M = [513, -694, -688, -696, -613, -634, -854, 641, -710, 649, 491, -745]
The entry just right of -710 is 649
The minimum -> -854
What is the entry just right of -854? 641

Read these off the array that follows. Indices start at 1.
1) Read off the entry in row 3 and column 3.
2) Read off the entry in row 1 and column 2.
3) Read off the entry in the top-right corner.
4) Read off the entry at row 2, column 1.
5) Read off the entry in row 3 and column 2.
6) Read off the entry directly above +1.32.
7) Read off the entry just left of +0.68.
8) Read off the entry just left of the largest entry.
+3.75 +5.19 -7.30 -2.75 +4.63 -1.21 -5.42 +3.64 -3.84 -5.33
+1.97 +5.64 +4.95 +4.97 -4.41 -3.19 +1.77 +1.98 -5.47 +0.43
+7.89 +4.17 -4.84 -3.96 -1.12 +7.85 +6.56 +6.78 -5.79 +3.85
+6.02 -4.34 -5.75 +8.07 +6.57 +1.78 +4.29 -3.18 +1.46 -5.75
+2.42 +2.05 -4.10 +2.17 +3.54 -3.22 -0.58 +4.93 -4.22 +0.38
-3.27 +3.62 -6.57 +3.43 -2.36 +0.99 +0.68 -2.24 +7.73 -3.95
+6.28 +1.17 +6.93 +0.95 +4.43 +1.20 -3.19 -3.94 -2.26 +1.21
-7.49 -7.18 +4.10 -2.10 +4.39 -7.69 -0.60 -4.95 -1.77 -1.21
-7.94 -1.15 +3.04 +6.12 +6.32 +2.71 +8.13 +1.32 -0.19 -1.09
1) -4.84
2) +5.19
3) -5.33
4) +1.97
5) +4.17
6) -4.95
7) +0.99
8) +2.71

m =
[[333 255 802 291 671 215]
 [474 640 272 412 464 518]
 [407 782 431 764 486 525]
 [415 507 499 448 534 413]
 [434 291 418 237 432 373]
 [484 846 209 588 458 610]
 [345 594 675 612 625 367]
 [415 434 509 322 540 380]
 [390  15 398 401 129 362]
 [431 297 423 238 431 376]
 [407 487 595 174 733 331]
 [477 874 277 625 498 593]
 [381 448 579 465 529 360]]
Indices start at 1.
The entry in the bottom-left corner: 381
Which number is the top entry of the column that holds the smallest entry? 255
The entry directly above the smallest entry -> 434
The entry at row 1, column 1: 333
Which number is the bottom entry of the column that holds the largest entry? 448
The entry just left of 458: 588
The entry at row 3, column 2: 782
Which number is the entry just left of the smallest entry? 390
Which number is the entry directly above 237? 448
The entry in the top-right corner -> 215
The entry directly below 398 is 423
Which number is the entry in the bottom-right corner? 360
Which number is the entry just left of 874? 477
The entry directly above 297 is 15
The largest entry: 874
The entry at row 1, column 3 is 802
The entry at row 3, column 3 -> 431
The entry directly below 782 is 507
The entry at row 2, column 1 -> 474
The entry directly below 534 -> 432
Which number is the entry just left of 209? 846
The entry just right of 398 -> 401
The entry directly below 367 -> 380
Which number is the entry in row 3 and column 1? 407
Which number is the entry just right of the smallest entry? 398
The entry directly below the smallest entry is 297

Questions about the row below.
1) What is the entry just right of the smallest entry?
2) What is the entry just left of -5.13?
3) What is the entry just right of -6.22?
4) What is the entry just left of +3.67?
5) What is the entry just right of -5.13?
-4.01  -7.25  +3.67  -6.34  -6.04  -6.21  -5.13  -6.22  -7.09
1) +3.67
2) -6.21
3) -7.09
4) -7.25
5) -6.22

Questions about the array below.
1) The first entry on the main diagonal?
2) The entry just right of 6550?
3) The bottom-right entry?
4) The second entry from the end, reading row by row?
5) The entry in the bottom-left corner?
6) The entry just left of 1826?
7) The 4th entry from the end, reading row by row?
[[8166 2074 4118 3552 3937 1713 4769 5878 2193 4169 4783 5389]
 [6618 2518 2876 1826 4962 3718 6550 3716 2259 3330 4619 5020]]
1) 8166
2) 3716
3) 5020
4) 4619
5) 6618
6) 2876
7) 2259

grid =
[[ 66  73  71  85  61  70 153  66 168 177  70 150 166  74 144]
 [103  97 107  93 105  86 184  89 181 150  94 143 167 106 167]
 [ 83  84  73  93  98  66 181  95 171 166  78 164 154 103 192]]
The entry just right of 74 -> 144
The entry directly below the centre entry?
A: 95
The second entry on the main diagonal is 97
The smallest entry in the first row: 61
The entry directly above the largest entry -> 167
The first entry in reading order?
A: 66
The third entry, reading row by row?
A: 71
The second entry, reading row by row is 73
The entry in the bottom-right corner: 192
The entry at the centre?
A: 89
The second largest entry?
A: 184
The fifth-last entry, reading row by row is 78
The 3rd entry on the diagonal from the top-right corner is 154
The entry in the bottom-left corner?
A: 83
The entry just right of 171 is 166
